How the items are linked:
from | * ^ § @
dj | rm mb cg dm
nt | ff zs gd hq
cl | zl qb fj rd
mj | gp bq jr rr
pq | lt zh pc sr
ms | hm cg bs zj
qc | fh hf hq lp
bg | qb lp rp gd
ht | hp zm tb gs
pz | tc jr zs hf
gh | qp tp bh nj
tb | zj dj ms hp
zn | tr hr nb ph
rt | zg bs qs zt
lg | zm pp dm ng
qj | pp sr fg td
tt | bz jp dn sc
mh | fm ht qt bs
jg | pb sq gn fj
mb | rh nf ls rq
qs | lb fm fs zg
lf | fc fs gr hd
md | cj ld mg dc
qd | mp jg bc sb
ns | ph dq zn bh
fz | rr mz mj jp
sc | tt rl bz jr
pf | hf mj pz dn
sj | jl sb gb ft
dp | ct zg hd lj
gb | dg mp qz jl
nz | ml rd nc gn
ng | lg qj zm ls
cd | bl qp mt nb
fh | hq pz nt qc
cj | mg tl cf md
jf | hj ff rd sq
cf | sr qm pq mg
pc | nf md cz lt
dm | dj rq rm zm
hz | cr cq ql jc
hn | dq hd qf zd
tr | nb nj cd zn
cq | mq sj pj sf
pp | fg pq rq qj
qb | rp qc gm bg
gd | bg bm qb ff
sq | jf nt hj gm
rc | ft ml sj pg
mc | tp lj zd gr
pg | rc nz ft bc
nf | cz cj td pc
gz | zt ms rt fd
dn | pf rr hf bz
ld | tl nr tg mm
qr | sf rc cq qz
gn | nz hj ml pb
qt | fd tb gz fm
cz | td mg qj nf
rm | cg rh jd dj
td | qj cf pp cz
tq | bm bz lp zs
fj | jg gm pb zl
rh | ls cz ng mb
fb | bq tr rf mz
gm | sq hq jf rp
zt | rt hm zg gz
sr | pq lz lt cf
mt | zq ns mz bl
ft | sj nc jl rc
qm | lz hz zh tg
hr | nj gr gh qf
lt | pc dc nf pq
dg | qz bc qr gb
gs | ht lg hp jd
gr | mc dh tp fc
bm | lp dn qc tq
tl | tg zr qm ld
fs | jb fd dh lb
qp | bh zd ns gh
qz | qr pg sf dg
jb | dh gz lj fs
jr | sc dr tt gp
jd | gs ng ht cg
zg | qs mh lb rt
hj | rd gd cl jf
bz | dn fz pf tt
ph | zn qf tr ns
fd | gz zj zt qt
zd | hn ct dq tp
gp | jr rf sc mj
lz | zh cr dc qm
cr | ql mq mm hz
dt | nr dg zr pj
mg | cf tg sr cj
hp | tb dm zj ht
mq | pj jl dt cq
rl | jp mt fz dr
dh | lj zt dp jb
cg | jd ls gs rm
ls | ng td lg rh
nb | cd gh bl tr
hf | pz gp tc pf
jp | fz zq rr rl
bh | ns hn ph qp
ct | hd qs lf dp
bs | mh gs fm hm
nc | sb zl qd ml
ql | mm pj ld cr
qf | hr fc nj dq
lb | fs qt jb qs
fg | rq lt mb pp
zj | ms rm hm tb
zq | mz ph fb mt
sb | qd fj mp nc
rq | mb pc rh fg
pb | gn jf nz jg
zr | jc qr hz nr
bl | mt bh zq cd
hd | lf lb fc ct
jc | hz sf cr zr
dq | qf lf hr hn
lp | qc pf fh bm
zs | tq tt bm tc
dr | rl bl jp rf
mp | bc pb pg qd
lj | dp rt ct dh
rf | dr cd rl bq
dc | md mm cj zh
nj | gh mc qp hr
tc | zs sc tq pz
ml | nc cl sb nz
zm | dm fg dj lg
nr | zr qz jc dt
fc | gr jb mc lf
jl | gb qd dg sj
bq | rf nb dr fb
tp | zd dp hn mc
zh | dc ql md lz
zl | fj rp jg cl
rp | gm fh sq qb
hq | nt tc ff fh
rd | cl bg zl hj
tg | qm jc lz tl
hm | bs jd mh ms
mz | fb zn bq zq
ff | gd tq bg nt
bc | pg gn rc mp
sf | cq ft mq qr
rr | mj fb gp fz
pj | dt gb nr mq
mm | ld dt tl ql
fm | qt hp fd mh

The rows follow the links: the fewer symbols apart two items are, the more alike their rows tend to be.

Rows of some items; one shown again gets a slightly different row:
rr
[-16  16  25  18  48  67  21  11 -16   5  -9 -45  17  24 -22 -46  45 -99  -4 -34 -82  63 -17 -28  45  25 -13  31 -37  73  22 -23  -8  69  -1 -26  17  15  15  52 -13  44 -40  82]
fb
[  4  46  23  51 -11  60  24  23  11 -35 -26 -27  52  51 -28 -80   1 -63  24 -31 -78  48 -43 -32  -6   0 -19   5   2  70  21 -51  21  61  20  -9  44  19  20  32 -36  45 -40  88]
qm
[  9   8  -6 -16 -87 -65 -37  35 -13  33  -1   1  19 -21  11  14 -34 102  41  18  75   1 -22 -59 -33 -44  29  21  35 -79 -75 -24  -3  30 -50  15 -13 -63 -21 -40   1 -21  22 -52]
gh
[ 21  14  -8  45  10  38  28 -27  51 -81 -14  41   9  47 -13 -39 -33 -39 -17  -6 -48 -46   6  69 -36   6 -33 -62  23  59  77   3  34 -70  91  13  32  67  29   2 -22   4  -8  28]
qz
[-15 -67   6 -82  24  -1   2 -36  -2  88  65   3 -44 -40  27  41  -1  25   7  23  57 -28  39   0  46 -13  20 -27 -34 -58  -8  36 -47 -53 -45  -4 -86 -37  13 -16   4 -37  32 -61]
td
[-15  -6 -37 -15  22 -91 -40  11 -59   0 -25   1 -46 -60  17 100  53  44 -60   9  52   2  24  21  12  34  15  71  -6 -46 -45  39  -3  20 -38  -7   7 -10 -62 -17  69 -19  17 -55]
gz
[  7  67 -29  71 -33 -62 -28  50 -27 -91 -85   3  25   9 -19  10  14  21 -35 -12 -13  24 -33   9 -54  16 -12  60  46  23 -24 -23  49  61  27   8  92  28 -47  -6  28  26 -16  19]
sc
[ -19  -10   27   -8   77   77   29  -12  -12   22   10  -39   -3   14  -13  -30   51 -108  -10  -30  -79   52    4   -9   63   32  -14   16  -55   67   39    1  -21   38   -6  -32   -5   20   22   52  -11   36  -30   66]
qb
[ 10 -26  44 -31 -32  82  32 -17  52  58  60  -5  34  37   2 -83 -61  -9  85   2  -7  -6 -15 -49   8 -53   7 -73  -9   0  20 -32 -24 -29  -4   5 -55 -28  66  -1 -75  -3   3  19]
pc
[-17   6 -33 -12   6 -91 -46  25 -66  12 -28 -13 -29 -56  13  86  51  51 -44   8  52  23   8  -6   9  24  19  85  -6 -50 -61  22  -3  53 -54  -7  13 -30 -61 -15  61  -7  11 -46]
pf
[ -22  -36   29  -24   88   87   36  -34    6   40   36  -27  -16   12   -6  -27   35 -106   -9  -18  -68   26   20   14   68   23  -15  -18  -60   59   54   17  -30   -8    4  -23  -31   20   35   45  -15   19  -19   51]
bc
[-30 -46  22 -70  43  18  -1  -6 -33 108  46 -46 -27 -40  13  26  43 -18  15   4  15  44  19 -51  77   5  27  30 -58 -33 -30  12 -55  35 -80 -24 -67 -56   0  16   7  -3   3 -12]
mj
[-18   8  28  11  57  69  23   2 -16   9  -6 -45  15  21 -19 -34  50 -99  -5 -32 -82  66 -13 -22  50  32 -10  26 -41  71  24 -17 -11  64  -4 -31  13  15  11  53 -10  45 -36  82]
ml
[-21 -19  35 -49   8  30   0  16 -33 102  34 -57   8 -20   5 -14  31 -19  42  -8   0  68 -13 -84  62  -9  26  37 -42 -22 -46 -20 -48  73 -83 -25 -50 -64   6  25 -14  13  -6  16]
hj
[  5  -9  46 -27 -46  64  20  10  24  74  44 -29  45  26  -4 -78 -41   2  93  -1  -5  32 -31 -89  16 -54  16 -31 -11 -13 -18 -49 -27  32 -42  -3 -46 -54  47   5 -65   8  -7  28]
jp
[-13  26  26  29  33  62  20  20 -14  -6 -17 -44  29  32 -25 -55  38 -89   8 -32 -81  69 -29 -32  32  18 -12  28 -23  74  17 -31  -1  73   4 -20  29  16  12  48 -18  49 -40  87]
hf
[ -18  -39   28  -27   85   90   41  -39   11   41   42  -23  -14   12   -4  -28   29 -103   -6  -16  -61   17   24   11   65   21  -14  -29  -60   56   60   15  -32  -20    8  -25  -39   21   39   41  -21   16  -18   46]
rm
[ 19   2 -42  15 -29 -70 -18 -13  21 -63 -21  57 -24 -11  12  52 -33  70 -39  24  51 -74  22  66 -63  -1  -7 -24  46 -34   6  31  33 -75  44  27  20  30 -22 -43  29 -37  29 -64]
lg
[  6 -12 -44   1   4 -78 -20 -18  -1 -45 -14  45 -45 -35  18  79  -4  60 -57  25  57 -68  35  75 -34  16  -4  -7  23 -38   6  51  21 -71  26  20   8  26 -34 -38  47 -39  30 -74]
jl
[-21 -65  11 -83  43   5  -3 -30 -14 102  62 -14 -42 -47  28  44  21   5   3  17  41  -3  38 -15  64   0  26  -2 -52 -51 -16  37 -52 -24 -57 -13 -81 -45   6  -2   9 -27  23 -45]
zd
[  3   4 -22  40  60  15  19 -32  18 -83 -24  31 -23  20  -6  13  14 -58 -65  -7 -47 -35  26  97 -11  41 -36 -27   1  60  73  34  30 -60  81   3  38  82   3  11  17   4 -10  18]
qc
[  2 -47  36 -39  29  95  44 -49  48  51  70   2  -3  27   6 -55 -34 -51  36   3 -29 -22  19   4  34 -22  -8 -82 -32  23  59   5 -32 -70  18  -4 -64   6  66  14 -54  -8   3  17]
fd
[ 10  70 -32  74 -44 -65 -28  49 -18 -92 -81   8  24  10 -21   7   8  27 -29 -10  -8  12 -33   9 -64  11 -11  53  53  19 -25 -23  53  55  25   9  92  24 -41  -8  26  23 -17  14]
hp
[ 27  32 -34  48 -61 -69 -20   9  18 -82 -41  54   7   9   0  20 -46  76 -19  18  39 -61  -5  45 -83 -10 -10 -18  64 -22  -2   2  46 -43  51  31  47  29 -20 -42  17 -20  19 -40]
rq
[-10 -16 -43 -15  27 -88 -31  -8 -37 -17 -16  24 -57 -54  19 103  37  45 -69  18  52 -32  37  57  -3  34   3  39   1 -39 -18  54   5 -28  -8   3   5   9 -54 -26  69 -29  26 -67]
dm
[ 16  -5 -42   7 -10 -75 -19 -17  10 -55 -15  53 -33 -21  16  65 -17  64 -49  24  55 -73  29  74 -49  10  -6 -17  35 -36   9  44  24 -76  37  23  14  26 -29 -42  36 -41  30 -72]
dp
[-10  32 -31  48  60 -26 -10  11 -37 -80 -61  -5 -20  -6 -14  40  62 -50 -82 -19 -47  15   6  58   3  59 -23  52  -3  55  21  21  30  28  37 -11  68  58 -44  21  50  24 -24  31]
mh
[ 19  64 -32  73 -65 -70 -26  39  -6 -96 -74  24  31  15 -12   4 -18  53 -15  -3  12 -10 -34  15 -81   0 -15  29  66  -1 -25 -23  57  24  36  22  82  21 -35 -22  18  12  -2   1]
gp
[ -19    2   26    6   65   72   24    0  -18   17    0  -47    6   20  -19  -37   53 -104   -9  -33  -78   60   -5  -15   55   29  -14   26  -46   72   27   -9  -14   57   -4  -31    3   17   13   54   -9   42  -36   78]
nb
[ 20  40  13  60 -28  55  25   7  43 -67 -22  10  48  64 -24 -83 -42 -40  27 -19 -60  -5 -31   6 -42 -15 -28 -43  32  67  44 -41  34  -5  67  12  43  41  31  10 -46  28 -24  62]
pb
[ -15   -8   39  -38  -14   40    2   22  -18   95   33  -56   25   -3   -3  -39   10  -15   65   -9   -5   67  -28 -100   46  -26   26   23  -31  -17  -45  -37  -40   75  -75  -20  -42  -65   17   22  -29   16  -10   28]

Each walk starts at a row. The symbols on each line, taken left to right, move it on to the next item.
Each answer is a row, close to the row of the item it stands for.
start [ 22  20 -39  33 -53 -69 -22  -2  23 -78 -30  57  -4  -2   6  33 -40  73 -23  23  45 -69   8  55 -76 -12  -9 -27  59 -29   0  11  42 -60  48  30  36  25 -19 -43  20 -28  21 -52]
* @ § § ^ * § * ^ [ 10 -11 -43   4  -2 -75 -21 -20   4 -48 -14  51 -40 -29  16  71 -13  63 -50  24  57 -68  34  76 -41  11  -5 -12  29 -37   7  43  24 -73  35  19  12  26 -31 -39  41 -38  32 -70]
@ @ § @ @ ^ @ § [-14 -10 -41 -16  27 -89 -36  -1 -48  -5 -22  11 -52 -58  18 105  49  41 -67  14  54 -15  34  40   4  38   7  52  -4 -42 -32  51   4  -4 -22  -4   6   0 -58 -18  67 -23  19 -59]
start [ 24  25   2  54 -14  46  28 -16  57 -79 -14  31  28  56 -18 -65 -44 -34   8  -7 -51 -37 -11  43 -45  -6 -31 -64  30  59  64 -18  37 -50  85  15  37  58  35   4 -37  11 -16  40]
§ ^ ^ * @ [ -5   9 -24  40  67  -1   8 -19  -6 -82 -36  18 -30   6  -9  31  38 -62 -81 -10 -50 -16  24  90  -3  53 -32   8  -5  62  58  40  28 -29  65  -2  46  75 -18  16  36  12 -15  21]
^ @ @ * @ @ § [ -9  45 -31  58  36 -40 -16  26 -42 -83 -72  -7  -5  -4 -14  34  62 -36 -73 -20 -42  28  -7  37  -7  53 -20  72   7  48   7   9  36  54  25 -13  80  49 -49  18  49  33 -23  32]
start [ 12 -26   2 -45 -63 -34 -15  -8  22  46  40  23   2 -18  20  10 -59  95  46  31  81 -42   7 -22 -24 -52  25 -41  21 -83 -38   1 -15 -47 -26  20 -54 -48  11 -45 -17 -42  34 -69]
^ @ @ § ^ [-22 -64  12 -83  46   9  -1 -24 -22 102  61 -24 -44 -48  23  42  26   3   2  10  34  11  37 -21  69   2  23   6 -54 -46 -21  34 -57  -9 -65 -18 -77 -46   2   6  10 -23  21 -37]
^ ^ § @ ^ [  8 -14  46 -29 -47  73  24   0  36  69  52 -18  42  30  -5 -82 -53  -4  93   0  -7  13 -27 -75  11 -56  13 -48  -7  -8  -9 -42 -28   6 -26   3 -50 -45  55   5 -71   5  -1  25]
start [  0   9 -26  39  66   5  11 -25   4 -82 -33  24 -31   9  -9  23  31 -59 -79 -12 -48 -27  27  89  -5  52 -34  -3  -4  61  67  37  25 -40  72  -5  42  77 -11  15  30   9 -13  18]
* @ § @ @ @ ^ [-10  39 -27  55  42 -34 -15  22 -41 -76 -67  -6 -13  -4 -13  36  63 -44 -79 -22 -41  25  -6  46  -3  58 -22  64   1  51   9  16  33  44  29 -11  75  50 -45  19  51  29 -24  32]
* @ ^ @ ^ [ 27  51 -33  59 -70 -70 -23  27  12 -92 -58  40  25  13  -9   8 -38  73 -13  10  26 -38 -23  27 -86 -11  -9   3  69 -11 -18 -13  54 -11  45  28  65  25 -28 -36  14  -5   8 -23]
start [ 21  42  16  62 -31  56  26  12  40 -59 -24   5  52  62 -26 -84 -33 -39  28 -18 -64   8 -37  -1 -36 -13 -22 -33  29  68  41 -44  34   8  59   7  47  36  32  13 -46  31 -27  66]
^ * ^ ^ @ @ ^ [  0  63 -30  68  -3 -52 -23  45 -38 -87 -80  -7  14   3 -19  21  38  -8 -51 -18 -25  31 -27  17 -30  35 -13  73  28  36 -17 -14  42  71  18  -3  87  31 -51   8  39  29 -26  31]
^ § § ^ * ^ [ 22  14 -38  27 -43 -71 -18  -8  20 -72 -29  59  -8  -2   7  38 -40  74 -28  23  50 -72  10  62 -72 -11 -11 -25  58 -27   5  18  42 -67  52  31  31  27 -19 -45  20 -30  25 -56]
start [-10  17 -22  -8 -32 -87 -46  40 -56  20 -27 -19  -5 -45   8  57  28  71 -11   8  58  32  -9 -37  -6   5  27  82  13 -61 -81  -3  -2  68 -63  -5  13 -47 -54 -17  45  -5  12 -39]
* ^ ^ ^ § [  3 -46   5 -62 -31 -17  -6 -27  25  64  55  26 -22 -24  25  22 -46  69  36  30  73 -49  21  -6  -3 -40  22 -49   4 -76 -18  18 -25 -68 -28  14 -68 -41  15 -36 -14 -46  39 -73]
* § § @ ^ @ * [ -4 -60   4 -70  -2  -9   0 -36  14  74  66  17 -34 -34  31  32 -25  49  21  32  65 -44  36   4  21 -23  22 -41 -16 -67 -10  31 -36 -71 -35   6 -81 -39  17 -28  -3 -45  35 -69]
start [  4  16  -9 -12 -75 -75 -40  41 -27  29 -14  -8  19 -30   7  25 -15  94  32  13  71  15 -25 -59 -25 -32  31  42  26 -75 -82 -22  -2  48 -59   8   2 -62 -32 -30  11 -15  17 -43]
@ ^ @ § @ [ 15 -20  -1 -39 -73 -37 -13   1  20  46  34  21   5 -18  18   9 -60  97  53  31  80 -38   2 -30 -35 -54  24 -35  25 -80 -39  -9 -10 -37 -29  22 -45 -50   8 -45 -16 -38  32 -67]
* ^ * * ^ § @ ^ [-27 -55  18 -74  46  12  -2 -16 -31 108  54 -37 -36 -42  22  35  37  -8   5   5  24  27  27 -35  78   6  24  20 -59 -41 -27  27 -59  14 -74 -22 -75 -51   1  11   9 -10  11 -23]
